Below are the code and all the weights of a small trained network. Each question names an input and a class and asks about switching units off, where a switched-off unit gives its printed mean instead of its output.

import numpy as np


def w(rows, s, z=0):
    codes = np.array(rows[::2]) - 128.0
    scale = np.full(codes.shape[1], s)
    scale[-1] = z or s
    return codes * scale


def norm(h):
    return h / np.sqrt((h * h).mean(-1, keepdims=True) + 1e-5)


def f(y):
    return np.maximum(y, 0)


def log_softmax(a):
    a = a - a.max(-1, keepdims=True)
    return a - np.log(np.exp(a).sum(-1, keepdims=True))


def net(x, mask):
    res = np.array(x, float).reshape(1, 8) / 4 @ E
    u = 0
    for l in range(3):
        y = f(norm(res) @ A[l][:, :-1].T + A[l][:, -1])
        res = res + np.where(mask[u : u + 11], y, B[l][:, -1]) @ B[l][:, :-1]
        u += 11
    return log_softmax(norm(res)[-1] @ U[:, :-1].T + U[:, -1])


A, B = {}, {}
E = w([
[123,102,211,103],'x0',
[73,90,101,111],'x1',
[127,128,130,128],'x2',
[48,249,145,120],'x3',
[127,126,128,127],'x4',
[97,114,139,230],'x5',
[126,124,129,127],'x6',
[128,127,129,126],'x7',
],0.0015)
A[0] = w([
[155,138,173,157,145],'L0N1',
[181,147,253,122,118],'L0N2',
[78,111,29,126,168],'L0N3',
[220,190,107,156,120],'L0N4',
[49,165,126,153,129],'L0N5',
[163,124,114,69,68],'L0N6',
[190,176,75,158,90],'L0N7',
[124,175,128,102,148],'L0N8',
[143,161,49,147,7],'L0N9',
[129,129,124,131,106],'L0N10',
[166,131,130,79,100],'L0N11',
],0.0045,0.0021)
B[0] = w([
[98,115,66,109,185],'L0N1',
[23,59,83,119,225],'L0N2',
[103,80,255,85,253],'L0N3',
[10,34,57,136,210],'L0N4',
[217,112,151,106,231],'L0N5',
[121,167,52,66,167],'L0N6',
[71,65,160,99,190],'L0N7',
[196,117,72,122,194],'L0N8',
[21,62,161,84,158],'L0N9',
[144,135,118,133,128],'L0N10',
[113,163,44,86,171],'L0N11',
],0.0035,0.0019)
A[1] = w([
[169,49,70,130,180],'L1N1',
[125,176,160,109,29],'L1N2',
[64,142,78,113,255],'L1N3',
[138,70,128,92,65],'L1N4',
[152,82,174,253,214],'L1N5',
[78,175,126,120,156],'L1N6',
[87,159,150,217,131],'L1N7',
[58,131,67,126,231],'L1N8',
[40,153,127,112,56],'L1N9',
[135,216,146,119,61],'L1N10',
[96,195,128,142,207],'L1N11',
],0.004,0.00059)
B[1] = w([
[185,217,194,196,250],'L1N1',
[168,107,151,182,146],'L1N2',
[143,73,138,188,221],'L1N3',
[111,156,184,161,219],'L1N4',
[101,254,43,25,234],'L1N5',
[184,62,129,165,172],'L1N6',
[113,123,68,52,177],'L1N7',
[135,94,158,170,226],'L1N8',
[171,73,143,156,201],'L1N9',
[224,135,145,192,152],'L1N10',
[175,76,116,166,161],'L1N11',
],0.003,0.0024)
A[2] = w([
[252,154,175,199,151],'L2N1',
[131,190,14,52,100],'L2N2',
[63,212,98,166,76],'L2N3',
[144,120,51,16,89],'L2N4',
[203,82,121,92,106],'L2N5',
[96,170,225,74,94],'L2N6',
[220,92,144,227,203],'L2N7',
[131,212,237,124,193],'L2N8',
[143,151,215,52,137],'L2N9',
[128,138,144,127,2],'L2N10',
[103,67,163,109,132],'L2N11',
],0.0028,0.00074)
B[2] = w([
[193,199,155,94,213],'L2N1',
[57,156,118,68,188],'L2N2',
[112,164,132,83,160],'L2N3',
[65,191,140,161,188],'L2N4',
[117,201,117,147,196],'L2N5',
[152,59,71,253,172],'L2N6',
[187,149,165,99,250],'L2N7',
[148,135,109,131,172],'L2N8',
[113,136,88,202,192],'L2N9',
[117,133,143,136,128],'L2N10',
[137,85,123,148,226],'L2N11',
],0.0038,0.0019)
U = w([
[254,194,173,137,151],'0',
[93,74,120,174,252],'1',
[75,41,161,135,50],'2',
[34,218,71,72,43],'3',
],0.0073,0.0015)

Each question gives the input, the list of numbers given to net, and the class t.
The units are the neurons (one row each of A and B). Each row of codes is followed by its name. A weight is (code - 128) times the scale printed after its matrix; where a second scale follows, it is the last column's (A, B and U).
mask holds one flag per neuron, layer by layer. A switched-off neuron (its flag False) gives its mean, the last column of its row in B, instead of its output. The means were averaged over made-up inputs and are rounded, as every weight is.
A unit's drop is (log p(t) with every unit on - log p(t) with that unit switched off) / (log p(t) with every unit on - log p(t) with every unit switched off).
The circuit of an input: a set's keep is (log p(t) with only the set's units on - log p(t) with every unit switched off) / (log p(t) with every unit on - log p(t) with every unit switched off). Starting from the 12 units with the biggest drops (on a tie, the unit counted first), units are removed one at a time, each time the one whose removal leaves the highest keep (on an exact tie, the one counted first), for as long as the keep stays at least 0.8.
units of the circuit, in order: the units of the circuit, biggest drop first
unit that matters most: the unit with the biggest drop
k most important neurons: the k neurons with the biggest drops, biggest first
top k neurons in layer l: the k neurons of layer l with the biggest drops, biggest first
input [7,2,6,7,4,1,-6,6], class 0: units of the circuit, in order -> [L0N4, L0N3, L0N5, L1N10]
input [1,-3,-4,-7,-5,6,2,4], class 0: units of the circuit, in order -> [L1N1, L2N1]
input [-4,0,1,-4,-5,-6,-8,5], class 3: top neuron in layer 1 -> [L1N1]
input [4,-5,-6,-3,6,-2,7,8], class 1: units of the circuit, in order -> [L0N2, L0N3]
input [-7,-5,7,4,3,6,2,-5], class 2: 2 most important neurons -> [L0N4, L0N9]
input [4,7,-7,5,5,-4,3,6], class 1: 2 most important neurons -> [L1N1, L2N6]
input [-4,-2,1,-6,-3,7,3,2], class 3: top 2 neurons in layer 0 -> [L0N5, L0N8]
input [-1,-8,8,0,-4,-7,0,5], class 1: units of the circuit, in order -> [L0N4, L1N5]
input [-6,-3,1,4,5,5,7,4], class 2: 3 most important neurons -> [L0N4, L0N9, L0N7]
input [7,3,8,-7,-5,3,-1,-8], class 0: top 2 neurons in layer 1 -> [L1N1, L1N7]
input [-5,-1,6,-4,8,-5,5,-3], class 2: 2 most important neurons -> [L0N4, L0N7]
input [1,5,-1,-1,-1,6,5,7], class 3: 2 most important neurons -> [L1N5, L0N2]
input [7,-2,3,-6,-2,-8,6,-1], class 3: top 3 neurons in layer 2 -> [L2N4, L2N5, L2N7]
input [-8,-1,5,8,3,-5,-7,8], class 0: unit that matters most -> L0N2
input [4,-2,0,6,-7,6,-8,0], class 0: top 4 neurons in layer 0 -> [L0N4, L0N1, L0N5, L0N3]
input [-5,2,-3,2,-4,-5,-3,3], class 2: top 2 neurons in layer 0 -> [L0N3, L0N9]
input [-2,6,-5,2,1,-1,-3,8], class 1: 3 most important neurons -> [L0N3, L2N6, L2N9]
input [-7,7,6,4,6,-5,6,7], class 1: 2 most important neurons -> [L0N3, L2N6]
input [3,-7,7,4,-1,4,-7,-6], class 1: 2 most important neurons -> [L0N2, L0N3]
input [-3,-6,3,1,-2,-1,-2,-7], class 1: most important neuron -> [L0N4]
